Below are the code and all the weights of a small trained network. Each question names an input and a target symbol and asks about switching units off, where a switched-off unit gives its printed mean instead of its output.

import numpy as np


def w(rows, s, z=0):
    codes = np.array(rows[::2]) - 128.0
    scale = np.full(codes.shape[1], s)
    scale[-1] = z or s
    return codes * scale


def norm(h):
    return h / np.sqrt((h * h).mean(-1, keepdims=True) + 1e-5)


def f(y):
    return y / 2 * (1 + np.tanh(0.7978845608 * (y + 0.044715 * y**3)))


def softmax(a):
    e = np.exp(a - a.max(-1, keepdims=True))
    return e / e.sum(-1, keepdims=True)


def log_softmax(a):
    a = a - a.max(-1, keepdims=True)
    return a - np.log(np.exp(a).sum(-1, keepdims=True))


def net(x, mask):
    ids = ['αεηλμτφω'.index(c) for c in x.split()]
    T = len(ids)
    res = E[ids] + P[:T]
    u = 0
    for l in range(2):
        r = norm(res)
        for j in range(2):
            rows = slice(4 * j, 4 * j + 4)
            q, k, v = (r @ M[l][rows].T for M in (Q, K, V))
            z = softmax(np.where(np.tri(T) > 0, q @ k.T / 4**0.5, -1e9)) @ v
            o = O[l][rows]
            res = res + np.where(mask[u + j], z, o[:, -1]) @ o[:, :-1]
        u += 2
        y = f(norm(res) @ A[l][:, :-1].T + A[l][:, -1])
        res = res + np.where(mask[u : u + 4], y, B[l][:, -1]) @ B[l][:, :-1]
        u += 4
    return log_softmax(norm(res)[-1] @ U[:, :-1].T + U[:, -1])


Q, K, V, O, A, B = {}, {}, {}, {}, {}, {}
E = w([
[154,193,58],'α',
[199,93,52],'ε',
[125,62,169],'η',
[135,56,66],'λ',
[250,148,215],'μ',
[73,48,202],'τ',
[204,88,50],'φ',
[85,165,158],'ω',
],0.017)
P = w([
[121,171,176],'0',
[93,101,123],'1',
[81,120,108],'2',
[87,133,91],'3',
[131,67,179],'4',
[133,84,164],'5',
[141,92,159],'6',
[146,99,145],'7',
[46,254,225],'8',
[153,93,133],'9',
[138,95,129],'10',
[141,100,123],'11',
[146,110,118],'12',
],0.0099)
Q[0] = w([
[185,72,103],'0.h0',
[88,165,132],'0.h0',
[103,52,121],'0.h0',
[197,122,133],'0.h0',
[134,211,113],'0.h1',
[252,72,136],'0.h1',
[105,192,143],'0.h1',
[88,177,195],'0.h1',
],0.018)
K[0] = w([
[211,128,134],'0.h0',
[5,62,54],'0.h0',
[207,207,86],'0.h0',
[229,92,210],'0.h0',
[1,139,198],'0.h1',
[160,39,152],'0.h1',
[182,242,150],'0.h1',
[80,176,244],'0.h1',
],0.0093)
V[0] = w([
[208,209,162],'0.h0',
[254,99,125],'0.h0',
[97,80,92],'0.h0',
[145,167,167],'0.h0',
[207,219,74],'0.h1',
[184,157,112],'0.h1',
[101,254,44],'0.h1',
[223,173,94],'0.h1',
],0.0083)
O[0] = w([
[154,120,123,138],'0.h0',
[156,171,97,254],'0.h0',
[3,140,147,151],'0.h0',
[156,171,53,93],'0.h0',
[203,78,85,81],'0.h1',
[156,65,163,121],'0.h1',
[166,105,61,32],'0.h1',
[150,161,98,133],'0.h1',
],0.0067,0.0038)
A[0] = w([
[188,133,24,135],'0.n0',
[40,213,203,47],'0.n1',
[193,30,254,4],'0.n2',
[197,173,246,121],'0.n3',
],0.0062,0.0036)
B[0] = w([
[2,87,179,253],'0.n0',
[92,97,77,148],'0.n1',
[118,64,39,143],'0.n2',
[190,227,80,125],'0.n3',
],0.0099,0.003)
Q[1] = w([
[129,83,184],'1.h0',
[103,160,219],'1.h0',
[84,118,37],'1.h0',
[98,147,91],'1.h0',
[112,19,28],'1.h1',
[152,251,66],'1.h1',
[215,152,115],'1.h1',
[45,167,103],'1.h1',
],0.013)
K[1] = w([
[117,158,71],'1.h0',
[88,168,91],'1.h0',
[183,216,180],'1.h0',
[164,124,151],'1.h0',
[245,118,158],'1.h1',
[45,119,53],'1.h1',
[90,17,78],'1.h1',
[40,243,133],'1.h1',
],0.011)
V[1] = w([
[7,57,55],'1.h0',
[71,32,183],'1.h0',
[15,77,2],'1.h0',
[108,202,124],'1.h0',
[37,189,34],'1.h1',
[153,193,123],'1.h1',
[112,186,154],'1.h1',
[119,170,126],'1.h1',
],0.012)
O[1] = w([
[125,62,172,251],'1.h0',
[60,19,71,192],'1.h0',
[170,68,232,254],'1.h0',
[178,222,149,92],'1.h0',
[117,161,229,154],'1.h1',
[65,124,183,109],'1.h1',
[12,173,129,106],'1.h1',
[106,123,141,119],'1.h1',
],0.011,0.0084)
A[1] = w([
[187,202,50,210],'1.n0',
[163,254,2,4],'1.n1',
[151,42,148,233],'1.n2',
[150,233,20,33],'1.n3',
],0.0095,0.0036)
B[1] = w([
[85,67,105,138],'1.n0',
[168,87,180,140],'1.n1',
[186,244,111,255],'1.n2',
[187,35,238,136],'1.n3',
],0.011,0.0088)
U = w([
[143,13,179,8],'α',
[176,119,89,166],'ε',
[154,169,117,254],'η',
[255,142,192,103],'λ',
[109,68,115,7],'μ',
[82,86,47,244],'τ',
[161,117,92,15],'φ',
[180,111,101,220],'ω',
],0.013,0.0032)

Each question gives the input, a string of symbols that net reads in full, and the target symbol t.
The units are the heads (4 rows each of Q, K, V and O) and the neurons (one row each of A and B). Each row of codes is followed by its name. A weight is (code - 128) times the scale printed after its matrix; where a second scale follows, it is the last column's (O, A, B and U).
mask holds one flag per unit, layer by layer, with each layer's heads first. A switched-off unit (its flag False) gives its mean, the last column of its rows in O or B, instead of its output. The means were averaged over made-up inputs and are rounded, as every weight is.
A unit's drop is (log p(t) with every unit on - log p(t) with that unit switched off) / (log p(t) with every unit on - log p(t) with every unit switched off).
The circuit of an input: a set's keep is (log p(t) with only the set's units on - log p(t) with every unit switched off) / (log p(t) with every unit on - log p(t) with every unit switched off). Starting from all 12 units, units are removed one at a time, each time the one whose removal leaves the highest keep (on an exact tie, the one counted first), for as long as the keep stays at least 0.8.
circuit, biggest first: the units of the circuit, biggest drop first
k most important neurons: the k neurons with the biggest drops, biggest first
k most important neurons of layer l: the k neurons of layer l with the biggest drops, biggest first
which heads matter: for each layer, one digit per head in row order, 1 if its drop is at least 0.15 and else 0, layers parted by /
drop when u is switched off: that unit's drop, to one decimal
input η λ λ ω, target τ: which heads matter => 01 / 01
input ω λ ε, target η: circuit, biggest first => (0.n0 1.h0)
input η α φ, target τ: 2 most important neurons => (0.n0 0.n3)
input α φ ε, target λ: circuit, biggest first => (1.h0)
input ω α λ, target η: circuit, biggest first => (1.h1 1.h0)
input λ λ α, target α: which heads matter => 01 / 10
input ω α ε, target η: which heads matter => 10 / 11
input α λ μ ε α λ η φ λ, target τ: 2 most important neurons of layer 0 => (0.n0 0.n1)
input λ λ ε α λ τ λ λ ε λ α, target α: which heads matter => 10 / 10
input α ε α α φ τ, target λ: which heads matter => 00 / 10
input φ λ λ λ α α α α λ, target λ: which heads matter => 01 / 10
input α η η, target λ: which heads matter => 01 / 10
input α τ λ α λ λ μ λ, target τ: which heads matter => 01 / 11
input α λ α η, target λ: most important neuron => (1.n2)
input η λ λ α, target τ: 3 most important neurons => (0.n0 0.n3 1.n2)
input η ε α α, target τ: 2 most important neurons of layer 0 => (0.n0 0.n1)
input η λ τ ε, target τ: drop when 1.h0 is switched off => 0.3
input η η η, target τ: drop when 1.h0 is switched off => 0.4
input α λ φ, target λ: drop when 1.h0 is switched off => 0.6
input λ μ λ η ε α α, target η: drop when 1.h1 is switched off => 1.0
input η τ ε, target τ: most important neuron => (0.n0)
